Below are the code and all the weights of a small trained network. Each question names an input and a class and asks about switching units off, where a switched-off unit gives its printed mean instead of its output.

import numpy as np


def w(rows, s, z=0):
    codes = np.array(rows[::2]) - 128.0
    scale = np.full(codes.shape[1], s)
    scale[-1] = z or s
    return codes * scale


def f(y):
    return np.maximum(y, 0)


def log_softmax(a):
    a = a - a.max(-1, keepdims=True)
    return a - np.log(np.exp(a).sum(-1, keepdims=True))


def net(x, mask):
    res = np.array(x, float).reshape(1, 2) / 4 @ E
    y = f(res @ A[0][:, :-1].T + A[0][:, -1])
    res = res + np.where(mask, y, B[0][:, -1]) @ B[0][:, :-1]
    return log_softmax(res[-1] @ U[:, :-1].T + U[:, -1])


A, B = {}, {}
E = w([
[110,73,15,196,194,119,54,93,114,41],'x0',
[207,86,76,140,150,5,144,228,197,161],'x1',
],0.012)
A[0] = w([
[99,99,127,96,123,133,151,90,146,121,248],'N1',
[94,131,120,56,74,175,118,38,61,103,72],'N2',
[125,135,120,184,110,102,154,127,142,148,254],'N3',
[118,83,137,123,162,102,128,206,134,135,50],'N4',
[118,117,153,117,100,141,126,145,135,158,189],'N5',
[121,103,57,161,182,114,83,87,105,53,191],'N6',
[112,162,181,101,80,145,207,185,139,180,71],'N7',
[252,81,88,67,150,121,119,171,217,160,106],'N8',
],0.011,0.0071)
B[0] = w([
[99,120,158,217,75,48,46,167,146,253,177],'N1',
[127,65,137,145,144,80,126,53,39,70,217],'N2',
[152,110,231,150,76,81,59,99,107,164,182],'N3',
[74,125,39,179,224,155,172,97,42,131,166],'N4',
[170,180,145,102,82,185,135,151,175,125,172],'N5',
[219,176,82,115,102,125,84,84,206,141,251],'N6',
[230,100,85,108,129,160,193,60,194,75,215],'N7',
[142,70,139,194,98,112,93,108,102,80,228],'N8',
],0.011,0.018)
U = w([
[118,7,131,176,139,93,140,111,36,22,44],'0',
[187,174,52,63,112,171,160,119,242,61,71],'1',
[122,151,254,170,74,81,69,173,147,236,254],'2',
[28,140,59,152,159,179,199,195,150,108,79],'3',
],0.0097,0.0057)

Each question gives the input, the list of numbers given to net, and the class t.
The units are the neurons (one row each of A and B). Each row of codes is followed by its name. A weight is (code - 128) times the scale printed after its matrix; where a second scale follows, it is the last column's (A, B and U).
mask holds one flag per neuron, in row order. A switched-off neuron (its flag False) gives its mean, the last column of its row in B, instead of its output. The means were averaged over made-up inputs and are rounded, as every weight is.
A unit's drop is (log p(t) with every unit on - log p(t) with that unit switched off) / (log p(t) with every unit on - log p(t) with every unit switched off).
The circuit of an input: a set's keep is (log p(t) with only the set's units on - log p(t) with every unit switched off) / (log p(t) with every unit on - log p(t) with every unit switched off). Starting from all 8 units, units are removed one at a time, each time the one whose removal leaves the highest keep (on an exact tie, the one counted first), for as long as the keep stays at least 0.8.
units of the circuit, in order: the units of the circuit, biggest drop first
most important unit: the unit with the biggest drop
k most important neurons: the k neurons with the biggest drops, biggest first
drop when u is switched off: that unit's drop, to one decimal
input [-5,4], class 1: units of the circuit, in order -> (N7)
input [-5,6], class 0: 2 most important neurons -> (N8 N6)
input [5,-3], class 1: 3 most important neurons -> (N6 N8 N3)
input [2,-2], class 2: units of the circuit, in order -> (N7 N8)
input [-3,4], class 0: 3 most important neurons -> (N6 N8 N1)
input [-4,4], class 0: 3 most important neurons -> (N6 N8 N7)
input [0,2], class 2: 2 most important neurons -> (N2 N7)
input [-2,0], class 2: units of the circuit, in order -> (N6 N2)
input [2,-3], class 2: 4 most important neurons -> (N7 N8 N4 N1)
input [-4,-5], class 0: 2 most important neurons -> (N2 N6)
input [-1,2], class 2: 2 most important neurons -> (N2 N7)
input [-8,8], class 0: 3 most important neurons -> (N8 N6 N4)
input [-2,4], class 0: 3 most important neurons -> (N6 N8 N1)
input [-5,8], class 0: most important unit -> N8
input [-7,5], class 1: 3 most important neurons -> (N7 N2 N5)
input [3,-3], class 2: 2 most important neurons -> (N7 N8)
input [8,0], class 1: drop when N8 is switched off -> 0.0
input [-7,-2], class 1: drop when N7 is switched off -> 1.7
input [-5,2], class 1: drop when N7 is switched off -> 2.5
input [7,-4], class 1: most important unit -> N6
